Here is a tiny trained network, its code and every weight. The questions are about switching its units off for an input and a target symbol, where a switched-off unit gives its printed mean instead of its output.

import numpy as np


def w(rows, s, z=0):
    codes = np.array(rows[::2]) - 128.0
    scale = np.full(codes.shape[1], s)
    scale[-1] = z or s
    return codes * scale


def f(y):
    return np.maximum(y, 0)


def softmax(a):
    e = np.exp(a - a.max(-1, keepdims=True))
    return e / e.sum(-1, keepdims=True)


def log_softmax(a):
    a = a - a.max(-1, keepdims=True)
    return a - np.log(np.exp(a).sum(-1, keepdims=True))


def net(x, mask):
    ids = ['αγδεημξπσψω'.index(c) for c in x.split()]
    T = len(ids)
    res = E[ids] + P[:T]
    u = 0
    for l in range(2):
        q, k, v = (res @ M[l].T for M in (Q, K, V))
        z = softmax(np.where(np.tri(T) > 0, q @ k.T / 2**0.5, -1e9)) @ v
        res = res + np.where(mask[u], z, O[l][:, -1]) @ O[l][:, :-1]
        u += 1
        y = f(res @ A[l][:, :-1].T + A[l][:, -1])
        res = res + np.where(mask[u : u + 16], y, B[l][:, -1]) @ B[l][:, :-1]
        u += 16
    return log_softmax(res[-1] @ U[:, :-1].T + U[:, -1])


Q, K, V, O, A, B = {}, {}, {}, {}, {}, {}
E = w([
[106,66,143],'α',
[151,151,51],'γ',
[75,135,128],'δ',
[183,74,158],'ε',
[181,130,248],'η',
[105,119,227],'μ',
[182,186,93],'ξ',
[120,145,60],'π',
[96,193,101],'σ',
[184,181,135],'ψ',
[128,104,208],'ω',
],0.017)
P = w([
[148,99,61],'0',
[164,255,171],'1',
[77,252,204],'2',
[189,240,161],'3',
[107,181,224],'4',
[126,161,197],'5',
],0.0077)
Q[0] = w([
[40,155,39],'0.h0',
[225,254,196],'0.h0',
],0.0082)
K[0] = w([
[255,101,189],'0.h0',
[68,67,90],'0.h0',
],0.0096)
V[0] = w([
[202,177,203],'0.h0',
[254,132,81],'0.h0',
],0.0084)
O[0] = w([
[254,180,164,255],'0.h0',
[246,78,47,191],'0.h0',
],0.0092,0.00095)
A[0] = w([
[82,143,12,144],'0.n0',
[105,212,185,162],'0.n1',
[147,207,96,241],'0.n2',
[179,138,124,74],'0.n3',
[84,25,103,114],'0.n4',
[74,111,227,154],'0.n5',
[152,2,92,100],'0.n6',
[114,151,186,141],'0.n7',
[116,160,169,133],'0.n8',
[104,156,102,254],'0.n9',
[90,90,108,113],'0.n10',
[100,34,168,157],'0.n11',
[123,86,30,166],'0.n12',
[51,167,139,215],'0.n13',
[160,207,96,77],'0.n14',
[180,94,232,82],'0.n15',
],0.011,0.0072)
B[0] = w([
[129,95,176,167],'0.n0',
[158,82,125,246],'0.n1',
[214,44,208,251],'0.n2',
[79,84,115,146],'0.n3',
[2,160,199,139],'0.n4',
[131,137,105,209],'0.n5',
[74,48,145,145],'0.n6',
[166,103,120,192],'0.n7',
[145,78,99,181],'0.n8',
[216,104,176,211],'0.n9',
[100,149,132,133],'0.n10',
[77,228,80,157],'0.n11',
[147,125,226,160],'0.n12',
[199,135,137,209],'0.n13',
[69,104,134,178],'0.n14',
[35,150,16,194],'0.n15',
],0.0069,0.011)
Q[1] = w([
[42,255,70],'1.h0',
[191,122,225],'1.h0',
],0.0097)
K[1] = w([
[174,254,167],'1.h0',
[72,60,250],'1.h0',
],0.0094)
V[1] = w([
[37,144,239],'1.h0',
[123,2,108],'1.h0',
],0.0099)
O[1] = w([
[98,25,38,160],'1.h0',
[1,98,226,245],'1.h0',
],0.012)
A[1] = w([
[49,164,109,151],'1.n0',
[47,186,11,29],'1.n1',
[139,173,166,105],'1.n2',
[73,192,148,136],'1.n3',
[107,84,64,126],'1.n4',
[217,97,232,166],'1.n5',
[144,92,111,209],'1.n6',
[67,134,67,2],'1.n7',
[176,59,133,189],'1.n8',
[129,130,162,148],'1.n9',
[58,107,72,68],'1.n10',
[90,100,88,165],'1.n11',
[198,179,139,66],'1.n12',
[51,191,90,125],'1.n13',
[196,102,109,202],'1.n14',
[114,76,237,119],'1.n15',
],0.011,0.0076)
B[1] = w([
[121,137,48,145],'1.n0',
[4,101,178,131],'1.n1',
[172,74,108,152],'1.n2',
[123,96,153,147],'1.n3',
[165,113,140,157],'1.n4',
[113,150,110,233],'1.n5',
[117,163,150,157],'1.n6',
[101,157,125,135],'1.n7',
[87,165,121,184],'1.n8',
[157,154,114,164],'1.n9',
[184,204,135,153],'1.n10',
[163,109,107,157],'1.n11',
[139,89,69,142],'1.n12',
[190,75,134,133],'1.n13',
[47,149,112,156],'1.n14',
[145,122,116,253],'1.n15',
],0.012,0.031)
U = w([
[39,137,93,135],'α',
[38,86,159,27],'γ',
[191,103,133,106],'δ',
[119,129,186,83],'ε',
[81,116,175,100],'η',
[98,173,132,252],'μ',
[96,184,126,230],'ξ',
[156,75,62,131],'π',
[154,1,114,5],'σ',
[149,134,95,226],'ψ',
[25,229,170,147],'ω',
],0.0098,0.0027)

Each question gives the input, a string of symbols that net reads in full, and the target symbol t.
The units are the heads (2 rows each of Q, K, V and O) and the neurons (one row each of A and B). Each row of codes is followed by its name. A weight is (code - 128) times the scale printed after its matrix; where a second scale follows, it is the last column's (O, A, B and U).
mask holds one flag per unit, layer by layer, with each layer's heads first. A switched-off unit (its flag False) gives its mean, the last column of its rows in O or B, instead of its output. The means were averaged over made-up inputs and are rounded, as every weight is.
A unit's drop is (log p(t) with every unit on - log p(t) with that unit switched off) / (log p(t) with every unit on - log p(t) with every unit switched off).
The circuit of an input: a set's keep is (log p(t) with only the set's units on - log p(t) with every unit switched off) / (log p(t) with every unit on - log p(t) with every unit switched off). Starting from the 12 units with the biggest drops (on a tie, the unit counted first), units are removed one at a time, each time the one whose removal leaves the highest keep (on an exact tie, the one counted first), for as long as the keep stays at least 0.8.
circuit, biggest first: the units of the circuit, biggest drop first
unit that matters most: the unit with the biggest drop
k most important neurons: the k neurons with the biggest drops, biggest first
k most important neurons of layer l: the k neurons of layer l with the biggest drops, biggest first
input ψ ω η π, target δ: circuit, biggest first => 1.h0, 0.h0, 0.n2
input ψ δ ξ π σ, target δ: circuit, biggest first => 1.h0, 0.h0, 1.n2, 1.n8
input π σ ξ, target σ: 2 most important neurons of layer 0 => 0.n4, 0.n12
input δ σ ψ, target α: 2 most important neurons of layer 0 => 0.n4, 0.n13
input ψ ψ ε δ π, target δ: circuit, biggest first => 1.h0, 0.h0, 1.n2
input α π δ α σ, target π: 2 most important neurons => 0.n4, 1.n4
input σ μ ε ω γ, target ω: unit that matters most => 0.h0
input ψ π π ξ, target δ: 4 most important neurons => 0.n3, 1.n2, 0.n6, 1.n14
input ψ π δ ε σ ξ, target δ: 3 most important neurons of layer 0 => 0.n3, 0.n14, 0.n2
input α δ γ ε, target α: 2 most important neurons => 1.n1, 0.n4
input σ ψ σ ψ, target ω: 2 most important neurons => 0.n0, 0.n12
input ε ψ ω, target γ: 3 most important neurons of layer 0 => 0.n6, 0.n15, 0.n12
input ψ α ψ, target δ: 3 most important neurons => 0.n3, 1.n2, 0.n14
input α π η μ, target α: 3 most important neurons => 1.n1, 0.n4, 0.n2
input π ψ ε ε, target π: 3 most important neurons of layer 0 => 0.n4, 0.n12, 0.n0
input ε η ψ η, target γ: 2 most important neurons => 0.n6, 0.n15
input π π π π, target σ: 2 most important neurons => 0.n4, 0.n12
input π ε ξ ω, target π: 4 most important neurons => 0.n4, 0.n12, 1.n11, 1.n0
input γ γ π η, target σ: 2 most important neurons of layer 0 => 0.n6, 0.n15
input δ ξ δ, target α: 3 most important neurons of layer 1 => 1.n14, 1.n8, 1.n15
input η γ δ, target δ: 3 most important neurons => 0.n3, 1.n2, 0.n13
input δ γ π μ ε γ, target α: 3 most important neurons of layer 0 => 0.n4, 0.n2, 0.n11
input α π π δ, target π: 4 most important neurons => 0.n4, 1.n4, 1.n11, 1.n10
input α π μ ξ α π, target π: 2 most important neurons => 0.n4, 1.n4
input σ η α δ, target ω: most important neuron => 0.n0
input π γ ω μ ψ γ, target σ: 4 most important neurons => 0.n4, 0.n12, 0.n0, 0.n6
input γ ω γ μ, target σ: most important neuron => 0.n6
input α δ γ, target π: 3 most important neurons of layer 1 => 1.n4, 1.n11, 1.n10
input ξ ε μ δ σ, target ε: 3 most important neurons of layer 0 => 0.n6, 0.n14, 0.n3
